Here is a tiny trained network, its code and every weight. The questions are about switching its units off for an input and a target symbol, where a switched-off unit gives its printed mean instead of its output.

import numpy as np


def w(rows, s, z=0):
    codes = np.array(rows[::2]) - 128.0
    scale = np.full(codes.shape[1], s)
    scale[-1] = z or s
    return codes * scale


def norm(h):
    return h / np.sqrt((h * h).mean(-1, keepdims=True) + 1e-5)


def f(y):
    return np.maximum(y, 0)


def softmax(a):
    e = np.exp(a - a.max(-1, keepdims=True))
    return e / e.sum(-1, keepdims=True)


def log_softmax(a):
    a = a - a.max(-1, keepdims=True)
    return a - np.log(np.exp(a).sum(-1, keepdims=True))


def net(x, mask):
    ids = ['εζθτφψ'.index(c) for c in x.split()]
    T = len(ids)
    res = E[ids] + P[:T]
    u = 0
    for l in range(3):
        q, k, v = (norm(res) @ M[l].T for M in (Q, K, V))
        z = softmax(np.where(np.tri(T) > 0, q @ k.T / 4**0.5, -1e9)) @ v
        res = res + np.where(mask[u], z, O[l][:, -1]) @ O[l][:, :-1]
        u += 1
        y = f(norm(res) @ A[l][:, :-1].T + A[l][:, -1])
        res = res + np.where(mask[u : u + 4], y, B[l][:, -1]) @ B[l][:, :-1]
        u += 4
    return log_softmax(norm(res)[-1] @ U[:, :-1].T + U[:, -1])


Q, K, V, O, A, B = {}, {}, {}, {}, {}, {}
E = w([
[141,149,113,202],'ε',
[91,52,171,158],'ζ',
[251,254,67,119],'θ',
[21,131,128,99],'τ',
[94,124,211,56],'φ',
[48,106,111,105],'ψ',
],0.024)
P = w([
[7,187,152,198],'0',
[60,161,154,168],'1',
[82,151,151,161],'2',
[98,140,149,150],'3',
[111,134,143,144],'4',
[123,128,139,136],'5',
[132,125,133,129],'6',
[140,119,128,121],'7',
[147,114,122,113],'8',
[157,108,116,104],'9',
[165,104,109,98],'10',
[180,93,101,91],'11',
[175,91,97,77],'12',
[189,79,87,73],'13',
],0.018)
Q[0] = w([
[116,148,5,127],'0.h1',
[164,126,119,144],'0.h1',
[99,224,58,170],'0.h1',
[101,145,167,155],'0.h1',
],0.025)
K[0] = w([
[176,93,197,240],'0.h1',
[131,169,149,119],'0.h1',
[88,152,183,250],'0.h1',
[65,138,110,115],'0.h1',
],0.022)
V[0] = w([
[121,61,30,148],'0.h1',
[147,171,246,79],'0.h1',
[119,249,188,71],'0.h1',
[147,80,142,64],'0.h1',
],0.011)
O[0] = w([
[137,84,136,182,85],'0.h1',
[111,168,170,60,120],'0.h1',
[159,156,105,8,101],'0.h1',
[123,101,230,112,2],'0.h1',
],0.011,0.0027)
A[0] = w([
[72,49,158,76,59],'0.n1',
[139,137,255,87,29],'0.n2',
[75,114,105,78,15],'0.n3',
[106,41,76,35,1],'0.n4',
],0.031,0.0013)
B[0] = w([
[126,64,168,94,249],'0.n1',
[176,158,10,169,198],'0.n2',
[123,134,137,93,194],'0.n3',
[1,137,155,96,200],'0.n4',
],0.033,0.02)
Q[1] = w([
[138,166,173,112],'1.h1',
[119,121,153,5],'1.h1',
[147,133,50,108],'1.h1',
[71,76,139,175],'1.h1',
],0.028)
K[1] = w([
[132,132,206,130],'1.h1',
[81,155,206,3],'1.h1',
[207,131,112,96],'1.h1',
[38,112,84,172],'1.h1',
],0.026)
V[1] = w([
[135,99,77,6],'1.h1',
[47,55,40,119],'1.h1',
[144,167,73,52],'1.h1',
[189,156,224,153],'1.h1',
],0.015)
O[1] = w([
[120,3,39,224,230],'1.h1',
[93,65,227,179,254],'1.h1',
[145,133,74,232,196],'1.h1',
[144,149,60,42,3],'1.h1',
],0.014,0.0086)
A[1] = w([
[52,164,40,184,116],'1.n1',
[74,101,199,192,71],'1.n2',
[160,99,155,254,137],'1.n3',
[126,92,11,51,1],'1.n4',
],0.022,0.002)
B[1] = w([
[88,248,126,77,206],'1.n1',
[115,41,135,38,247],'1.n2',
[169,112,166,141,184],'1.n3',
[150,114,243,255,195],'1.n4',
],0.02,0.015)
Q[2] = w([
[101,126,152,209],'2.h1',
[211,116,153,53],'2.h1',
[140,147,138,91],'2.h1',
[149,74,45,10],'2.h1',
],0.012)
K[2] = w([
[155,53,17,127],'2.h1',
[202,146,252,133],'2.h1',
[124,188,180,107],'2.h1',
[112,48,254,194],'2.h1',
],0.0077)
V[2] = w([
[60,84,117,142],'2.h1',
[193,78,191,187],'2.h1',
[49,34,44,148],'2.h1',
[23,77,250,183],'2.h1',
],0.016)
O[2] = w([
[163,193,128,90,174],'2.h1',
[78,163,192,182,122],'2.h1',
[146,224,151,3,166],'2.h1',
[199,254,137,218,246],'2.h1',
],0.015,0.013)
A[2] = w([
[102,81,91,75,2],'2.n1',
[252,67,100,185,74],'2.n2',
[199,162,158,127,217],'2.n3',
[31,78,140,144,222],'2.n4',
],0.035,0.0044)
B[2] = w([
[192,75,62,107,170],'2.n1',
[253,5,205,91,178],'2.n2',
[86,148,59,173,165],'2.n3',
[128,169,126,204,255],'2.n4',
],0.032,0.023)
U = w([
[155,205,76,188,153],'ε',
[255,97,159,126,144],'ζ',
[95,58,70,107,2],'θ',
[121,132,113,37,159],'τ',
[75,85,83,66,71],'φ',
[112,195,227,89,130],'ψ',
],0.012,0.0046)

Each question gives the input, a string of symbols that net reads in full, and the target symbol t.
The units are the heads (4 rows each of Q, K, V and O) and the neurons (one row each of A and B). Each row of codes is followed by its name. A weight is (code - 128) times the scale printed after its matrix; where a second scale follows, it is the last column's (O, A, B and U).
mask holds one flag per unit, layer by layer, with each layer's heads first. A switched-off unit (its flag False) gives its mean, the last column of its rows in O or B, instead of its output. The means were averaged over made-up inputs and are rounded, as every weight is.
A unit's drop is (log p(t) with every unit on - log p(t) with that unit switched off) / (log p(t) with every unit on - log p(t) with every unit switched off).
The circuit of an input: a set's keep is (log p(t) with only the set's units on - log p(t) with every unit switched off) / (log p(t) with every unit on - log p(t) with every unit switched off). Starting from the 12 units with the biggest drops (on a tie, the unit counted first), units are removed one at a time, each time the one whose removal leaves the highest keep (on an exact tie, the one counted first), for as long as the keep stays at least 0.8.
circuit, biggest first: the units of the circuit, biggest drop first
most important unit: the unit with the biggest drop
top k neurons: the k neurons with the biggest drops, biggest first
top k neurons in layer l: the k neurons of layer l with the biggest drops, biggest first
drop of u: that unit's drop, to one decimal
input ψ θ ψ, target ψ: circuit, biggest first -> 0.n2
input ψ θ ζ ζ ζ θ ε ζ, target φ: circuit, biggest first -> 0.n4; 0.h1
input φ ζ ε θ φ, target ε: top 2 neurons -> 1.n1; 0.n2
input ψ ζ τ, target ψ: circuit, biggest first -> 2.h1; 0.n2
input φ ζ ζ φ θ, target ε: top 3 neurons -> 0.n1; 0.n4; 1.n2
input ψ ζ ψ φ ε ζ, target ε: circuit, biggest first -> 0.n2; 0.h1
input ψ ζ ψ τ θ, target ε: top 4 neurons -> 0.n1; 0.n4; 1.n3; 2.n3
input φ θ ζ ψ τ ε φ τ ψ θ θ ε ψ ψ, target ε: top 4 neurons -> 2.n4; 0.n4; 2.n2; 1.n4
input φ φ ψ ζ θ ε ζ φ θ θ θ τ ζ, target θ: top 2 neurons -> 0.n4; 0.n1
input ε ζ ζ ε τ φ φ φ ε ζ, target ε: circuit, biggest first -> 0.h1; 0.n2
input τ ψ τ, target τ: top 4 neurons -> 1.n4; 0.n3; 1.n2; 2.n1
input ψ φ φ θ τ, target φ: top 4 neurons -> 0.n2; 2.n1; 1.n2; 0.n1
input φ ψ ε ψ ψ ζ τ, target ψ: top 3 neurons in layer 2 -> 2.n2; 2.n4; 2.n3
input φ τ ε ε ζ ζ ψ θ ε ε τ, target ε: top 3 neurons -> 2.n4; 2.n2; 0.n1
input ε ε ε ζ, target ψ: top 3 neurons -> 0.n2; 0.n3; 2.n1
input φ ε θ θ ε ζ ζ ψ ε ψ ψ, target ε: top 4 neurons -> 2.n4; 0.n4; 2.n2; 0.n1
input τ θ ψ ψ φ θ ψ, target φ: top neuron in layer 2 -> 2.n1
input ψ φ ψ τ ψ, target ψ: top 2 neurons -> 0.n4; 2.n4
input φ ψ ζ ζ ε θ φ ζ θ ζ, target φ: top 3 neurons -> 0.n4; 0.n1; 2.n1
input ζ ε ε ψ τ, target ε: top 3 neurons in layer 0 -> 0.n1; 0.n4; 0.n3
input τ θ ζ φ φ θ ψ, target φ: most important unit -> 0.n2
input ζ θ ψ φ ζ ψ φ τ ε φ, target ε: top 2 neurons -> 0.n2; 0.n4
input ψ φ ψ ψ τ τ ζ ζ, target θ: top 3 neurons in layer 1 -> 1.n4; 1.n2; 1.n1
input τ ζ ζ ζ ε ε ζ ζ ζ ζ, target ψ: top 3 neurons in layer 2 -> 2.n4; 2.n3; 2.n2
input θ φ τ φ ψ τ, target φ: drop of 0.n2 -> 0.4
